Below are the code and all the weights of a small trained network. Each question names an input and a target symbol and asks about switching units off, where a switched-off unit gives its printed mean instead of its output.

import numpy as np


def w(rows, s, z=0):
    codes = np.array(rows[::2]) - 128.0
    scale = np.full(codes.shape[1], s)
    scale[-1] = z or s
    return codes * scale


def f(y):
    return np.maximum(y, 0)


def softmax(a):
    e = np.exp(a - a.max(-1, keepdims=True))
    return e / e.sum(-1, keepdims=True)


def log_softmax(a):
    a = a - a.max(-1, keepdims=True)
    return a - np.log(np.exp(a).sum(-1, keepdims=True))


def net(x, mask):
    ids = ['ΓΘΛΞΦΩβεζημπστ'.index(c) for c in x.split()]
    T = len(ids)
    res = E[ids] + P[:T]
    q, k, v = (res @ M[0].T for M in (Q, K, V))
    z = softmax(np.where(np.tri(T) > 0, q @ k.T / 2**0.5, -1e9)) @ v
    res = res + np.where(mask[0], z, O[0][:, -1]) @ O[0][:, :-1]
    y = f(res @ A[0][:, :-1].T + A[0][:, -1])
    res = res + np.where(mask[1:9], y, B[0][:, -1]) @ B[0][:, :-1]
    return log_softmax(res[-1] @ U[:, :-1].T + U[:, -1])


Q, K, V, O, A, B = {}, {}, {}, {}, {}, {}
E = w([
[131,142,31,222,145],'Γ',
[110,86,104,161,107],'Θ',
[87,120,147,144,172],'Λ',
[35,141,164,17,252],'Ξ',
[82,117,140,160,137],'Φ',
[113,90,153,165,105],'Ω',
[183,144,143,177,248],'β',
[22,181,134,87,242],'ε',
[102,113,56,140,161],'ζ',
[56,104,115,109,118],'η',
[124,116,109,223,119],'μ',
[57,156,119,122,162],'π',
[71,116,188,76,242],'σ',
[91,81,121,104,136],'τ',
],0.018)
P = w([
[22,188,199,251,122],'0',
[51,89,118,121,107],'1',
[122,48,81,149,81],'2',
[149,64,129,169,111],'3',
[140,71,82,122,152],'4',
[117,122,94,132,175],'5',
[146,83,89,78,197],'6',
[149,125,63,137,189],'7',
[159,159,102,165,199],'8',
],0.012)
Q[0] = w([
[161,157,131,105,141],'head 1',
[178,242,188,35,2],'head 1',
],0.008)
K[0] = w([
[118,54,132,138,26],'head 1',
[156,2,74,71,142],'head 1',
],0.0084)
V[0] = w([
[94,144,254,12,146],'head 1',
[123,129,13,33,65],'head 1',
],0.007)
O[0] = w([
[211,11,254,124,53,98],'head 1',
[125,16,189,134,248,1],'head 1',
],0.0079,0.018)
A[0] = w([
[130,115,168,180,117,92],'neuron 1',
[188,254,138,36,18,80],'neuron 2',
[120,242,222,118,73,161],'neuron 3',
[71,153,212,181,208,252],'neuron 4',
[140,104,204,169,119,87],'neuron 5',
[76,86,98,144,75,72],'neuron 6',
[59,148,69,66,165,182],'neuron 7',
[152,149,170,97,131,86],'neuron 8',
],0.0076,0.0046)
B[0] = w([
[77,172,115,49,146,133],'neuron 1',
[218,144,105,37,100,251],'neuron 2',
[183,66,74,70,81,200],'neuron 3',
[73,75,95,105,5,164],'neuron 4',
[161,135,105,144,132,132],'neuron 5',
[129,180,157,114,138,156],'neuron 6',
[182,125,194,255,30,238],'neuron 7',
[156,113,113,142,154,129],'neuron 8',
],0.0077,0.013)
U = w([
[111,133,146,180,149,221],'Γ',
[193,228,113,73,131,5],'Θ',
[123,163,104,85,145,52],'Λ',
[126,214,142,91,133,72],'Ξ',
[104,63,2,90,158,79],'Φ',
[196,215,150,155,142,89],'Ω',
[178,117,163,187,120,58],'β',
[172,92,113,121,126,62],'ε',
[128,108,124,135,138,187],'ζ',
[210,93,219,187,92,56],'η',
[121,199,182,203,140,87],'μ',
[189,143,100,144,134,202],'π',
[99,103,58,99,158,136],'σ',
[134,174,139,129,73,254],'τ',
],0.0087,0.0056)

Each question gives the input, a string of symbols that net reads in full, and the target symbol t.
The units are the heads (2 rows each of Q, K, V and O) and the neurons (one row each of A and B). Each row of codes is followed by its name. A weight is (code - 128) times the scale printed after its matrix; where a second scale follows, it is the last column's (O, A, B and U).
mask holds one flag per unit, heads first, then neurons. A switched-off unit (its flag False) gives its mean, the last column of its rows in O or B, instead of its output. The means were averaged over made-up inputs and are rounded, as every weight is.
A unit's drop is (log p(t) with every unit on - log p(t) with that unit switched off) / (log p(t) with every unit on - log p(t) with every unit switched off).
The circuit of an input: a set's keep is (log p(t) with only the set's units on - log p(t) with every unit switched off) / (log p(t) with every unit on - log p(t) with every unit switched off). Starting from all 9 units, units are removed one at a time, each time the one whose removal leaves the highest keep (on an exact tie, the one counted first), for as long as the keep stays at least 0.8.
units of the circuit, in order: the units of the circuit, biggest drop first
most important unit: the unit with the biggest drop
k most important neurons: the k neurons with the biggest drops, biggest first
drop of u: that unit's drop, to one decimal
input β Γ π, target Θ: most important unit => neuron 2
input Γ Θ Γ β β β Γ σ Γ, target μ: units of the circuit, in order => (head 1; neuron 7; neuron 2)
input β β Λ, target Θ: units of the circuit, in order => (head 1; neuron 2; neuron 4)
input β β π ζ ε Γ, target Θ: units of the circuit, in order => (head 1; neuron 2)
input Γ μ Θ Φ η ζ ε, target μ: 2 most important neurons => (neuron 7; neuron 2)
input β β Γ, target Θ: units of the circuit, in order => (head 1; neuron 2; neuron 6)
input β Λ ζ, target Θ: units of the circuit, in order => (head 1; neuron 2)
input μ Ω μ β ζ β Γ μ Ξ, target τ: units of the circuit, in order => (neuron 7; neuron 4)
input β π Γ ζ β Λ, target Θ: 3 most important neurons => (neuron 2; neuron 4; neuron 3)
input Γ σ β ζ Γ Λ β Φ, target μ: 3 most important neurons => (neuron 7; neuron 2; neuron 3)
input β π β ζ, target Θ: 3 most important neurons => (neuron 2; neuron 4; neuron 6)
input β β ζ β Ω τ, target Θ: 2 most important neurons => (neuron 2; neuron 4)
input β μ Γ Ω, target Θ: 2 most important neurons => (neuron 2; neuron 7)
input Γ Λ ζ ζ Φ β Ξ, target μ: most important unit => neuron 7
input Γ β Γ Γ, target μ: 3 most important neurons => (neuron 2; neuron 7; neuron 3)
input Γ β Ξ Ω μ Λ, target μ: drop of neuron 7 => 0.5
input β β ε η, target Θ: drop of head 1 => 0.5
input β β μ μ ζ Ω, target Θ: drop of head 1 => 0.5
input Ξ ζ β Θ Γ η Γ β, target η: drop of head 1 => 1.1
input Γ β β Γ Γ Γ β Φ β, target μ: most important unit => head 1
